Below is a small trained network, with its code and all its weights. Each question gives an input and a class and asks what happens when units are switched off, that is, made to give their printed mean instead of their output.

import numpy as np


def w(rows, s, z=0):
    codes = np.array(rows[::2]) - 128.0
    scale = np.full(codes.shape[1], s)
    scale[-1] = z or s
    return codes * scale


def f(y):
    return np.maximum(y, 0)


def log_softmax(a):
    a = a - a.max(-1, keepdims=True)
    return a - np.log(np.exp(a).sum(-1, keepdims=True))


def net(x, mask):
    res = np.array(x, float).reshape(1, 5) / 4 @ E
    y = f(res @ A[0][:, :-1].T + A[0][:, -1])
    res = res + np.where(mask, y, B[0][:, -1]) @ B[0][:, :-1]
    return log_softmax(res[-1] @ U[:, :-1].T + U[:, -1])


A, B = {}, {}
E = w([
[76,145,154,15,178,199,71,62,101,133,140],'x0',
[31,31,119,126,182,46,113,175,118,182,126],'x1',
[152,45,168,107,119,83,140,35,236,95,95],'x2',
[123,78,53,146,75,245,117,123,166,223,84],'x3',
[152,110,160,192,188,184,2,179,199,105,174],'x4',
],0.0078)
A[0] = w([
[92,195,76,119,114,153,137,166,108,156,181,26],'neuron 0',
[183,118,171,198,190,201,12,142,181,83,197,162],'neuron 1',
[154,86,149,78,103,89,135,87,195,116,95,33],'neuron 2',
[149,101,112,241,99,85,142,169,155,125,152,134],'neuron 3',
[109,173,67,125,148,136,118,191,79,155,111,9],'neuron 4',
[101,190,125,153,112,153,96,200,51,146,100,10],'neuron 5',
[60,78,111,131,159,89,60,182,158,161,146,107],'neuron 6',
[133,84,169,89,122,120,104,64,164,114,105,154],'neuron 7',
[127,159,173,105,192,44,144,122,88,105,177,73],'neuron 8',
[164,113,105,217,79,86,178,199,131,107,131,127],'neuron 9',
[215,216,127,132,44,178,134,84,135,80,122,200],'neuron 10',
[78,111,172,14,195,188,35,63,103,145,178,94],'neuron 11',
[144,145,112,146,136,150,99,180,86,138,172,18],'neuron 12',
[63,144,145,9,181,192,102,72,101,116,152,170],'neuron 13',
[97,142,98,76,49,94,213,69,47,133,72,105],'neuron 14',
[109,151,84,125,121,122,124,166,66,139,116,55],'neuron 15',
[96,119,80,151,79,200,122,143,122,214,53,4],'neuron 16',
[136,187,108,141,154,114,121,167,56,121,157,25],'neuron 17',
[134,181,185,123,154,48,142,132,74,58,169,59],'neuron 18',
[109,155,72,40,63,75,251,78,42,140,31,8],'neuron 19',
[112,183,79,141,137,131,134,165,68,143,156,24],'neuron 20',
[37,42,110,127,161,49,142,136,93,192,111,108],'neuron 21',
[100,176,111,79,139,166,101,160,62,153,175,50],'neuron 22',
[106,83,23,147,125,225,116,125,162,189,86,102],'neuron 23',
[131,92,145,143,118,107,145,61,222,91,108,83],'neuron 24',
[143,82,121,101,123,94,110,54,218,101,79,55],'neuron 25',
[2,40,133,122,173,60,132,178,106,198,113,120],'neuron 26',
[207,198,115,102,129,176,141,92,162,98,125,55],'neuron 27',
[121,91,89,158,77,187,130,118,136,233,91,51],'neuron 28',
[104,155,202,155,180,80,133,145,89,32,179,61],'neuron 29',
[95,72,113,144,179,100,114,108,150,143,139,94],'neuron 30',
],0.0066,0.0016)
B[0] = w([
[152,88,130,193,177,147,191,95,112,95,139,166],'neuron 0',
[32,163,140,105,133,171,48,206,195,6,84,232],'neuron 1',
[106,55,141,169,187,189,192,57,64,103,156,182],'neuron 2',
[171,121,36,90,114,55,180,211,113,180,49,186],'neuron 3',
[124,96,133,172,164,183,173,90,94,94,154,165],'neuron 4',
[114,71,142,187,197,166,159,98,70,89,156,175],'neuron 5',
[82,222,176,144,51,174,137,113,156,76,102,179],'neuron 6',
[115,109,130,206,200,144,204,120,61,128,104,188],'neuron 7',
[166,98,149,107,84,110,97,55,195,140,189,193],'neuron 8',
[191,86,39,120,151,46,183,189,123,186,62,191],'neuron 9',
[102,219,173,166,39,131,175,98,93,161,98,234],'neuron 10',
[202,131,32,98,130,46,186,207,111,173,57,227],'neuron 11',
[103,91,150,185,188,192,157,136,108,77,142,161],'neuron 12',
[219,133,8,88,118,34,202,192,117,215,71,227],'neuron 13',
[57,126,138,87,167,140,22,207,203,20,61,232],'neuron 14',
[118,113,110,158,147,163,140,112,110,85,142,158],'neuron 15',
[197,81,151,88,103,130,116,82,161,148,184,190],'neuron 16',
[147,89,135,154,156,175,136,94,97,133,161,168],'neuron 17',
[213,65,149,86,88,101,99,54,169,162,193,200],'neuron 18',
[32,121,129,101,169,169,1,187,208,14,101,254],'neuron 19',
[125,67,136,162,178,178,161,85,100,79,134,166],'neuron 20',
[123,211,181,181,43,178,155,96,116,111,103,214],'neuron 21',
[139,94,106,176,164,123,170,130,81,115,115,178],'neuron 22',
[184,80,141,65,93,61,88,82,190,132,206,208],'neuron 23',
[111,78,145,199,207,176,171,102,77,90,109,186],'neuron 24',
[97,67,152,201,186,172,189,103,59,81,135,192],'neuron 25',
[156,235,167,161,53,170,148,88,105,111,117,222],'neuron 26',
[134,187,136,151,84,172,142,124,105,158,130,197],'neuron 27',
[199,60,156,54,108,76,107,54,192,127,198,192],'neuron 28',
[186,66,126,59,86,104,79,69,189,119,187,195],'neuron 29',
[100,173,133,142,110,182,144,117,118,96,101,165],'neuron 30',
],0.0056,0.0097)
U = w([
[121,75,138,178,230,163,183,88,83,113,136,61],'0',
[171,83,139,71,88,99,92,69,168,135,206,102],'1',
[76,147,131,110,158,148,53,196,170,89,85,179],'2',
[168,132,71,110,133,63,193,193,110,160,60,122],'3',
[120,253,164,148,51,160,163,90,110,126,104,100],'4',
[100,135,144,116,143,97,121,138,119,154,117,255],'5',
],0.011,0.0026)

Each question gives the input, the list of numbers given to net, and the class t.
The units are the neurons (one row each of A and B). Each row of codes is followed by its name. A weight is (code - 128) times the scale printed after its matrix; where a second scale follows, it is the last column's (A, B and U).
mask holds one flag per neuron, in row order. A switched-off neuron (its flag False) gives its mean, the last column of its row in B, instead of its output. The means were averaged over made-up inputs and are rounded, as every weight is.
A unit's drop is (log p(t) with every unit on - log p(t) with that unit switched off) / (log p(t) with every unit on - log p(t) with every unit switched off).
The circuit of an input: a set's keep is (log p(t) with only the set's units on - log p(t) with every unit switched off) / (log p(t) with every unit on - log p(t) with every unit switched off). Starting from the 12 units with the biggest drops (on a tie, the unit counted first), units are removed one at a time, each time the one whose removal leaves the highest keep (on an exact tie, the one counted first), for as long as the keep stays at least 0.8.
circuit, biggest first: the units of the circuit, biggest drop first
unit that matters most: the unit with the biggest drop
k most important neurons: the k neurons with the biggest drops, biggest first
drop of u: that unit's drop, to one decimal
input [8,7,2,-6,-1], class 3: circuit, biggest first : (neuron 11)
input [6,-2,4,-5,-4], class 3: 2 most important neurons : (neuron 13; neuron 11)
input [-8,-7,-6,8,-2], class 1: circuit, biggest first : (neuron 28; neuron 23)
input [5,8,3,1,2], class 4: circuit, biggest first : (neuron 26; neuron 21)
input [-7,8,-2,4,5], class 4: 3 most important neurons : (neuron 6; neuron 26; neuron 21)
input [-7,-8,8,8,-3], class 0: 2 most important neurons : (neuron 24; neuron 25)
input [-8,-6,-7,5,0], class 3: 2 most important neurons : (neuron 9; neuron 3)
input [-2,7,5,-4,-7], class 2: 3 most important neurons : (neuron 19; neuron 14; neuron 10)
input [-8,-5,-6,3,-8], class 2: 4 most important neurons : (neuron 19; neuron 14; neuron 13; neuron 11)
input [-1,3,-2,-4,3], class 1: circuit, biggest first : (neuron 29; neuron 18)
input [-7,1,0,-5,4], class 3: 2 most important neurons : (neuron 3; neuron 9)
input [-5,-4,-4,-1,-5], class 2: circuit, biggest first : (neuron 19; neuron 14)
input [6,7,-2,-7,6], class 1: 2 most important neurons : (neuron 29; neuron 8)
input [-6,-7,-1,-7,-4], class 1: 2 most important neurons : (neuron 18; neuron 29)
input [-2,8,-8,-7,-8], class 0: 2 most important neurons : (neuron 20; neuron 5)
input [1,-7,1,8,-2], class 1: circuit, biggest first : (neuron 23)
input [-4,6,4,-8,3], class 1: 2 most important neurons : (neuron 29; neuron 18)
input [2,-7,2,-5,-7], class 2: 4 most important neurons : (neuron 19; neuron 14; neuron 26; neuron 21)
input [4,-4,4,-5,-8], class 2: drop of neuron 14 : 0.3
input [-8,-8,-8,2,-1], class 0: drop of neuron 5 : 0.3
input [-4,-1,-4,3,-6], class 2: drop of neuron 14 : 0.2
input [8,7,-3,0,0], class 3: unit that matters most : neuron 11
